(in the rows, 128 means zero)
Both labels of each row
[167 125 110 122 134 160 116 166 157 130 148 144 146 149 120 104 119 133
  96 102 126 129 146 150 148 153 108  98 155 141 126 121 127 127 139 113
 104 161 128 124 119 130 107 143 117 136 135 128 126 113 132 139 125 133
 128 118  96 147 134 119  95 129 130 133 118 132  79 127 116 157 141 142
 113  99 117 160 122 109 128  95 163 140 134 152 140 128 200 118 158 143
 134 131 149  88 141 108 122 137 145 117 135 130 120 131 142 125 161 145
 122 116 135 113 113 143 114 135 144 102 132 132 147 131  65  79 104 110
 136  95 108 167 123 140 133 122 131  64 131 127 135 102 126 111 142 135
 147 112 113 104 139 129 152 125 149 134 143 122 129 147 154 141 128 137
 116 111 118 142 135 121 151 149 114 146 121  93  95 134 164 130 113  98
 118 138 151 132 131 146 105 176 143 140 129 133 138 135  72 115 127 111
 113 122 159 117 102 113 147 141 148 125 127 133 111 106 117 133 125 116
 118 140 127 122 106]  (88) Rugi
[171 120 109 145 140 148 104 140 148 125 125 159 154 131 128 116 128 148
 115  96 125 130 141 103 159 150 114 123 174 146 117 122 116 131 155  92
 112 132 133 135 110 134  66 122 122 155 102 145 157 110 119 153 146 136
 114  98 123 191 148 137 102 107 129 144 115 156 110 102 125 137 166 147
 127  99 113 124 130 141 129 125 174 132 130 157 106 120 179 102 127 112
 117  96 150 108 122 128  77 120 127 133 127 116 136 112 101 147 167 141
 142 147 143 129 108 142 125 105 116 103 119 110 114 126 137 112  83 139
 128 123 118  96 121 159 140 120 121 110 100 147 144 127  99  61 131 138
  92 118 122 112 148 124 105 134 150 130 113 120 130 129 165 102 129 130
 151 133 134 122 145 124 126 121 112 129 103 111 126 140 125 132 140 114
 108  97 135 119 121 115 107 134 151 115 129 137 135  74 102 107 123 143
 127 133 108 134 106 125 126 145  84 121 132 180  88 112 136 169 103 111
 118 157 128 137 101]  (91) Rugi
[133 118 137 131 113 122 125 155 120 124 148 138 129 138 135 131 101 134
 143 120 137 137 129 120 123 153 144 139 114 117 116 134 129 117 121 132
 118 123 150 116 133 127 156 136 133 135 142 153 143 139 139 115 124 136
 138 131 153  87 101 132 108 136 117 147 127 117 159 137 138 124 120 116
 121 135 149 126 125 111 122 123 139 124 133 115 134 157 107 132 125 109
 110 147 130 118 140 145 109 143 145 107 139 136  78 121 136 119  99 142
 125 117 133 106 122 127 110 139 117 130 137 124 148 124  90  97 109 102
 121 127 132 176 117 147 118 117 146 125 135 113 133 110 133 155 117 113
 124 131 140 137 130 141 138 104 119 126 157 114 117 132 121 170 128 126
 119 120 123 143 145 148 141 132 147 122  98 132 126 131 142 118 115 130
  99 132 128 124 110 139 142 167 110 139 128 148 141 131 108 111 147 125
 133 125 151 123 122 122 138 127 180 105 149 106 129 128 110  84 142 140
 133 103 129 128 127]  (86) tek
[120 109 162 137 140 125 120 133 139 111 155 136 124 145 122 138  98 140
 107 123 130 124 166 119 107 149 126 135  69 141 111 134 112 124 117 110
 139 144 125  96 130 127 140 121 135 137 152 143 141 120 119 130 119 150
 165 109 103  83 112 112 114 118 116 133 115  95 104 171 137 144 126 143
 110 128 112 124 124 114 123 103  99 118 134 120 174 127 128  98 121 130
 113 114 140 124 119 122 100 132 161  98 137 150  77 115 147 102  99 157
 126 114 117 121 121 113 113 127 138 138 138  64 148 129  65 102 123 121
 126 143 131 209 125 123 132 110 159 129 152  93 117  98 167 150 112 129
 157 151 138 154 115 122 134 127 139  88 170 130 115 133  43 161 139 126
 116 122 111 119 144 151 137 124  79 120 100 123 114 142 106 114 147 119
  93 129 145 130 127 165 118 180 114 142 118 128 163 159  85  79 121 123
 139 139 166 129 109 130 146 123 186 114 113  90 130 125 111  76 137 139
 134 115 149 130 109]  (83) tek
[180 111  75 122 106 157 136 163 140 146 134 119 127 143 183   4 150 129
 124  94 123 151  98 180 192 114 118 121 225 126 122 146 146 123 158 152
 100 123 133 110 128 115  89 119 111 116 166 103 116 117 118 138 154 126
 129 140 147 185 160 135 122 142 139 136 147 181 124  73 114 108 137 117
 141 100 142 151 145 122 123 111 144 148 142 137  60 136 170 156 151 147
 150 126 143  90 160 144 162 140 119 146 136 128 232 127 110 131 208 115
 130  95 126 117 136 147 146 144 147 110 122 122 126 130 166 120 100 106
 149  95  92  62 180 146 176 127 111 110  43 122 152 147  75  98 162 113
 154 103 110 112 154 197 129 113 118 175 105 150 157 121 163 111 118 129
  72  97 134 176 131 103 120 195 178 129 110 130 128 118 172 123  99  86
 169 149 138 132 101 107 124 100 153 105 129  76 105 113 135 131 151 118
  70  74  81 109 137 124 117 135  84 118 119 185 111 119 124 193 136 151
 106 135 103 112 105]  (87) vak
[159 132 118  98 146 110 125 144 158 103 164 141 107 154 127 102 102 116
  98 120 122 129 160 148 140 136 136 131 100 145  89 131 147 124 129 144
 118 146 143 129 143 108 149 131 141  93 149 176  87 122 141 120 136 122
 139 111 117 112  94 128 105 124 109 127 111 122  64 145 122 134 108 131
 126 110 106 140 115  97 137  79 114 147 152 136 153 136 146 118 161 133
 117 113 107 121 144 106 136 157 155 105 151 154 128 124 131 108 120 137
 114  66 123 122 118 124 122 153 157 125 154 131 171 124   4  94  77 117
 125 123 136 211 123 148 124 131 140 117 145 110 133  97 140 165 141 134
 174 131  86 126 130 145 148 150 112 113 159 119 125 151 129 161 126 136
  76 104 111 133 130 114 151 166 105 115  71  98 131 123 151 126 122  94
 105 118 165 140 133 217 136 220 122 148 150 130 133 150  66 117 105 129
 114 116 181 118 115 137 149  99 172 129 119 135 120 166 106  50 121 160
 148 107 162 135 106]  (83) tek
[153 122 132 145 137 151 129 150 131 147 118 130 143 119 121 118 126 132
 134  92 118 138 148 119 134 137 126 111 144 125 132 122 111 126 152 108
 120 121 137 130 119 127  87 127 124 155 116 118 150 124 115 165 127 131
 118 103 132 168 136 116 115 114 132 153 130 130 120 129 139 133 158 132
 122 114  99 112 123 140 134 118 122 122 125 133 114 134 170 118 124 114
 117 134 160 117 113 132  73 117 114 118 144 109 116 127 135 124 142 142
 135 147 127 125 136 125 112 109 121 122 110 111 154 117 135 120 103 134
 140 139 132 110 128 157 135 118 130 125 130 142 134 109 114 103 117 137
  73 130 118 127 152  98 121 106 130 126 122 145 132 115 153 124 107 135
 150 128 147 123 162 116 116 109 116 119  89 118 111 124 150 142 130 116
 119  98 128 119 126  95 103 144 134 124 112 134 148  75 109 121 118 142
 124 128 116 142 116 145 141 143  80 107 125 158 121 115 131 146 115 118
 128 157 132 141 114]  (91) Rugi
[156 115 108 118 139 123 119 154 153 127 150 139 118 141 134 107 116 120
  88 113 116 135 126 158 151 131 127 118 131 146 123 137 139 139 134 121
 119 138 131 128 124 120 129 127 115 117 150 118 132 121 132 124 123 129
 125 134  99 128 112 122 110 143 119 131 120 122 132 132 117 142 115 136
 145 106 114 149 121 114 140  96 130 141 141 131 130 133 145 128 159 144
 117 138 128 122 151 117 146 149 134 122 135 140 175 147 129 101 153 131
 117  86 132 123 138 109 127 123 151 123 128 130 144 130  62 122 112   9
 128 125 119 177 121 151 123 106 131 112 136 100 134 127 113 142 134 116
 141 126 109 131 130 147 193 127 131 134 129 119 120 144 141 143 134 128
 107 110 141 126 135 110 143 158 126 120 101 106 113 116 167 117 117 133
 133 128 153 150 127 146 113 179 133 140 151  95 138 149  85 120 111 125
 103 122 137 109 142 125 140 122 153 136 138 122 148 115 116 102 142 137
 126 104 128 132 113]  (83) vasep
[184 107 130 110 119 139 112 159 140 145 188 104 122 127 123 118 114 124
 131  66 104 147 119 161 144 129 114 111 136 132 123 108 131 127 143 101
 117 106 135 110 142  92 115 130 142 133 158 130 141 137 131 132 140 139
 139 124  96 152 143 127 117 135 133 130 130 104 106 113 129 137 103 148
 135 112 115 160 116 163 124 100 151  93 152 114  86 117 138 126 158 128
 142 152 131 101 137 138 106 149 115 111 140 133 187 109 120 105 169 121
 116  90 133 112 121 137 118 111 136 123 112 129 129 103 103 122 102 116
 145 145  92 167 123 142 137  86 146  98 133  91 140 118 118 112 131 124
 154  87 148 133 144 158 143 122 143 152 148 140 118 113 160 112 142 137
 115  82 115 203  99 139 127 146 121 121 120 127  91 126 197 108 121  98
 104 144 117 113 127 123 129 145 111 156 125 133 110 101  89 152  86 117
  83 106 103 129 106 126 131 146 138 127 142 128 115 113 117 153 169 126
 131 171 101 126 124]  (83) Rugi
[135 115 121 141 125 145 138 118 146 141 104 114 116 115 125 127 200 120
 143 109 120 140 110 143 129 106 122 100 133 138 117 123 109 118 159 120
 125 106  87 147 127 118 112 137 130 125 137 117 130 114 107 158 144 125
 127 125 114 180 107 130 132 159 121 133 130 136 143 118 127 119 152 124
 127 126 111 126 109 143 122 166 133 120 124 145  88 133 149 135  99 111
  86 138 120 119 133 119  85 122 105 134 122  99 193 117 110 128 167 108
 112 148 133 134 127 133 143  97 120 122 102 112 100 124 180 156 157 163
 130 133 142 107 120 146 109 118 115 139 132 135 113 148  83 114 108 139
 127 117 140  98 154 151  86 109 118 150 108 136 153 103 148 111 129 128
 155 106 138 128 145 117 118 123 118 131  89 130 104 148 126 156 136 138
 156 137 137 115 131  74 123 120 106 144 105 132 143  80 125 145 108 131
 130 104  86 139 113 142 114 132  56 138 132 168 127 119 151 162 102 120
 146 135  91 109 134]  (91) vak
[133 122 140 135 125 141  92 158 135 136 122 127 151 128 152 164  99 140
 179 126 148 117 141 125 133 141 139 152 140 126 127 144 129 118 105  90
 114 121 129 115 113 129 125 111 131 145 130 128 164 153 140 130 144 154
 122 105 155 120 166 129 154 120 139 129 146 145 129 138 142 133 120 137
 123 133 118 104 134 128 125  87 131 112 108 114 120 136 125 149 126 124
 120 143 155 115 120 141 136 104 106 125 129 119  66 103 125 144 112 155
 136 115 131 139 128 110 108 143 123 147 126 119 136 133 183  99 124 114
 124 150 131 112 133 123 152 121 124 113 108 123 130 100 149 117 129 129
 102 128 146 128 133 100 131 125 157 106 142 119 127 115 126 134 105 128
 132 167 123 152 138 133 136 121 172 111 126 131 140 140 129 120 126 135
  99 144 138 133 147 123 137 116 176 138 129 139 145 161 133 124 155 124
 123 135 130 123 150 123 114 136 144 100 129 104 135 135 121 124 167 129
  99 131 137 137 137]  (87) tek
[105 122 119 125 120 152 120 157 150 134 127 143 130 118 123 119 138 123
  98 125 133 128 121 172 116 124 112 124 160 129 122 159 121 140 138 117
 120 127 107 154 119 151 136 131 119 125 153 144 132   4 147 124 110 123
 139 130  54  98 104 113 125 142 132 118 118 106 110 157 133 133 106 139
 104 126 137 123 135 111 127 130 142 111 106 112 111 155 108 118 142 127
  82 168 153 122 136 143 116 146 150 133 138 144 155 123 109 101 134 114
 111 117 135 112 147 129 121 131 154 138 117 129 139 100 128 137 161  96
 123 140 151 171 122 152 130 106 135 116 131  99 121 140 124 136 120 111
 129 118 146 143 149 161 137 128 125 130 148 134 125 135 128 135 143 133
 122 103 104 141 144 152 129 115 144 121 135 124 141 114 161 115 139 129
 153 146 142 126 136 109 114 148 126 138  99 132 151 165  91 120 107 132
 112 121 129 119 117 117 158 136 167 133 142 103 125 126 110 122 177 122
 130 123  97 118 127]  (83) tek
[119 117 138 116 136 115 130 136 150 122 117 130 107 132 140 118 139  80
 121 116 132 150 111 184 123  87 140 110  85 125 137 111 140 156 136 142
 125 120 114 126 148 117 158 129 150  87 165 153 119 136 139 132 119 132
 130 147  48 104  79 132 105 173 137 137 110  72 107 172 138  89 112 106
 108 135 119  97 115 104 135 143 129 112 134 127 115 168  57 115 104 141
  51 183 119 110 143 131  87 182 133 117 138 133 142 136 127  98 119  98
 114  92 123 121 110 123 123 106 120 140 108 126 123 151  85 137 167 110
 121 138 154 209  91 180  95 106 145 118 147  95 118 127 122 172 106  99
 148 120 122 142 157 183 122 139 106 158 182 133 112 114 121 147 147 123
 121  81 121 149 151 151 137 134 124 114  75 136 116 111 161 126 118 133
 160 147 139 108 134 116 130 198  75 173 121 152 176 137  90 129  98 119
 131 104 115 143 114 120 146 133 192 133 145 118 118  90 118  62 170 127
 126 102 100 114 142]  (88) tek
[135 123 102 160  93 142 100 185 109 156 111 128 145 145 152 119 120 110
 113 132 145 142 156 171 140 136 120 202 216 184 125 161 122 154 130 128
  97 155 108 118 123 126 140 113 121 109 164 107 139 165 150  99 133 170
 127 133  97  94 142 130 126 136 141 121 152 149 145 110 128 137 123 115
 162 123 127 141 140 126 129 159 152 133 131 108 102 139 170 156 152 122
 116 136 196  88 150 145 112 147 141 165 134 132 147 125 155 123 167 145
 120 119 135 114 128 133 122 150 144 134 121 127 109  99 179 137 120  65
 129 122  99 161 130 154 135  86 124  90  89  99 150 120  98 113 168 120
 125 115 134 121 135 200 134 124 118 149 140 130 157 162 134 119 144 137
 128 113 134 180 143 132 135 245 176 128 135 145 118  89 157  98 104 123
 127 175 112 133 111 104 117  94 146 119  95 151 136 195 123 124 168 136
  85 100 123 128 122 123 151 152 174 110 137 124 125 126 106 172 181 134
 129  95  76 132 127]  (87) Rugi
[156 121 113 102 100 127 126 141 126 114 136 130 108 143 145 130 120 114
 127 115 147 138 109 182 149 114 134 130 140 150 121 140 129 129 120 170
 122 119 136 129 136 121 144 133 127  95 143 130 112 139 138 119 131 133
 131 170 145 116 125 128 137 147 113 132 139 142 132 109 126  86  99 121
 115 107 123 130 140 118 145  93 124 127 142 112 103 141 108 134 148 144
 127 137 121 117 155 122 146 148 115 130 131 107 176 132 127 132 153 113
 116  67 141 113 131 132 133 141 136 137 132 134 122 132 117 130 141 104
 125 127 129 136 145 112 132 115 119 122 116 130 127 126  91 126 135 145
 134 110 109 152 132 179 123 124 137 145 137 134 140 113 146 126 128 108
  89  96 132 159 127 118 129 174 163 127 122 135 140 118 147 127 110 120
 139 140 183 127 124 139 155 109 139 135 142 142 114 133 131 136 126 123
  77 102 104 136 128 125 112 120 138 135 125 133 128 128 132 141 141 148
 123 158 121 125 136]  (87) vak
